Here is a tiny trained network, its code and every weight. The questions are about switching its units off for an input and a target symbol, where a switched-off unit gives its printed mean instead of its output.

import numpy as np


def w(rows, s, z=0):
    codes = np.array(rows[::2]) - 128.0
    scale = np.full(codes.shape[1], s)
    scale[-1] = z or s
    return codes * scale


def norm(h):
    return h / np.sqrt((h * h).mean(-1, keepdims=True) + 1e-5)


def f(y):
    return y / 2 * (1 + np.tanh(0.7978845608 * (y + 0.044715 * y**3)))


def softmax(a):
    e = np.exp(a - a.max(-1, keepdims=True))
    return e / e.sum(-1, keepdims=True)


def log_softmax(a):
    a = a - a.max(-1, keepdims=True)
    return a - np.log(np.exp(a).sum(-1, keepdims=True))


def net(x, mask):
    ids = ['ΓΦΨβηξτω'.index(c) for c in x.split()]
    T = len(ids)
    res = E[ids] + P[:T]
    r = norm(res)
    for j in range(2):
        rows = slice(2 * j, 2 * j + 2)
        q, k, v = (r @ M[0][rows].T for M in (Q, K, V))
        z = softmax(np.where(np.tri(T) > 0, q @ k.T / 2**0.5, -1e9)) @ v
        o = O[0][rows]
        res = res + np.where(mask[j], z, o[:, -1]) @ o[:, :-1]
    y = f(norm(res) @ A[0][:, :-1].T + A[0][:, -1])
    res = res + np.where(mask[2:10], y, B[0][:, -1]) @ B[0][:, :-1]
    return log_softmax(norm(res)[-1] @ U[:, :-1].T + U[:, -1])


Q, K, V, O, A, B = {}, {}, {}, {}, {}, {}
E = w([
[113,119,98,125,147,122,110],'Γ',
[158,191,63,155,97,131,95],'Φ',
[30,255,98,194,200,150,79],'Ψ',
[129,242,70,159,144,125,161],'β',
[170,148,94,163,157,127,169],'η',
[84,150,68,169,96,145,157],'ξ',
[149,195,119,102,176,91,108],'τ',
[84,180,118,126,191,116,163],'ω',
],0.0018)
P = w([
[149,88,178,78,107,185,116],'0',
[104,64,99,179,199,165,82],'1',
[74,160,81,41,6,118,105],'2',
[95,65,107,216,185,90,96],'3',
[80,153,86,31,6,96,119],'4',
[109,68,192,223,120,28,139],'5',
],0.0019)
Q[0] = w([
[133,39,131,254,232,61,140],'h0',
[109,150,100,92,71,38,150],'h0',
[116,129,140,243,225,80,134],'h1',
[68,216,125,110,25,43,118],'h1',
],0.0058)
K[0] = w([
[110,127,128,215,107,4,162],'h0',
[184,107,176,85,131,146,178],'h0',
[102,154,160,199,124,19,136],'h1',
[210,121,254,137,96,194,184],'h1',
],0.006)
V[0] = w([
[245,78,163,120,153,110,74],'h0',
[158,118,184,114,182,133,253],'h0',
[52,115,158,95,167,47,94],'h1',
[77,20,112,100,94,189,152],'h1',
],0.0031)
O[0] = w([
[124,159,82,137,114,100,3,151],'h0',
[86,87,21,116,213,162,129,95],'h0',
[53,135,127,38,124,158,75,211],'h1',
[70,44,180,167,129,103,128,255],'h1',
],0.0044,0.00077)
A[0] = w([
[138,155,34,103,181,125,52,53],'n0',
[57,86,167,113,94,93,42,69],'n1',
[165,138,94,40,69,194,89,236],'n2',
[114,149,191,2,44,122,195,161],'n3',
[49,177,80,180,128,136,92,155],'n4',
[51,83,88,8,203,195,147,94],'n5',
[174,95,155,101,219,116,95,246],'n6',
[186,193,80,130,153,135,198,120],'n7',
],0.0039,0.0013)
B[0] = w([
[111,95,144,227,174,68,122,180],'n0',
[145,84,105,30,51,205,87,250],'n1',
[86,242,226,120,223,54,156,154],'n2',
[131,78,144,188,250,249,72,144],'n3',
[202,66,146,77,181,192,146,225],'n4',
[91,191,133,143,21,68,205,224],'n5',
[38,193,2,43,55,142,74,163],'n6',
[188,76,104,17,94,143,127,134],'n7',
],0.0028,0.0025)
U = w([
[106,48,123,50,49,181,37,255],'Γ',
[213,191,191,210,33,73,101,6],'Φ',
[114,170,229,138,229,239,134,165],'Ψ',
[254,137,63,58,144,160,214,80],'β',
[145,54,4,206,207,86,101,32],'η',
[107,21,206,245,126,113,193,116],'ξ',
[95,234,103,103,207,47,26,139],'τ',
[14,167,90,85,86,74,230,102],'ω',
],0.0079,0.00067)

Each question gives the input, a string of symbols that net reads in full, and the target symbol t.
The units are the heads (2 rows each of Q, K, V and O) and the neurons (one row each of A and B). Each row of codes is followed by its name. A weight is (code - 128) times the scale printed after its matrix; where a second scale follows, it is the last column's (O, A, B and U).
mask holds one flag per unit, heads first, then neurons. A switched-off unit (its flag False) gives its mean, the last column of its rows in O or B, instead of its output. The means were averaged over made-up inputs and are rounded, as every weight is.
A unit's drop is (log p(t) with every unit on - log p(t) with that unit switched off) / (log p(t) with every unit on - log p(t) with every unit switched off).
The circuit of an input: a set's keep is (log p(t) with only the set's units on - log p(t) with every unit switched off) / (log p(t) with every unit on - log p(t) with every unit switched off). Starting from all 10 units, units are removed one at a time, each time the one whose removal leaves the highest keep (on an exact tie, the one counted first), for as long as the keep stays at least 0.8.
units of the circuit, in order: the units of the circuit, biggest drop first
top k neurons: the k neurons with the biggest drops, biggest first
heads that matter: for each layer, one digit per head in row order, 1 if its drop is at least 0.15 and else 0, layers parted by /
drop when u is switched off: that unit's drop, to one decimal
input Φ β Ψ, target Φ: units of the circuit, in order	[h1; h0]
input β ξ ω Γ Γ, target β: heads that matter	01
input β ω Γ Γ ξ, target β: units of the circuit, in order	[h1; n5]
input Φ ω Φ β β ω, target ω: heads that matter	11
input Γ Γ Ψ Γ τ Γ, target Γ: heads that matter	00
input ξ η Ψ Γ τ, target ξ: units of the circuit, in order	[h1]
input ω ω Γ ω, target ω: units of the circuit, in order	[n5; h1]
input ω Γ Γ, target ω: units of the circuit, in order	[h0; n5]
input τ η Ψ η Γ Ψ, target Ψ: top 2 neurons	[n4; n5]
input η β ξ, target η: units of the circuit, in order	[h0; h1]
input τ Ψ β, target τ: units of the circuit, in order	[h0; n2]
input η ω η Γ τ, target η: units of the circuit, in order	[h1; h0]
input τ β Γ Φ Ψ, target τ: units of the circuit, in order	[h0; h1; n2]
input Ψ τ Γ η ω, target Ψ: units of the circuit, in order	[n3]
input ω Γ Γ Γ Φ, target ω: heads that matter	10
input Φ Γ ω, target Φ: heads that matter	11
input β η Ψ, target β: drop when n7 is switched off	0.2
input Γ Φ ω, target Γ: drop when h0 is switched off	0.1
input β β ω, target β: drop when h1 is switched off	1.0
input ω β τ, target ω: top neuron	[n5]
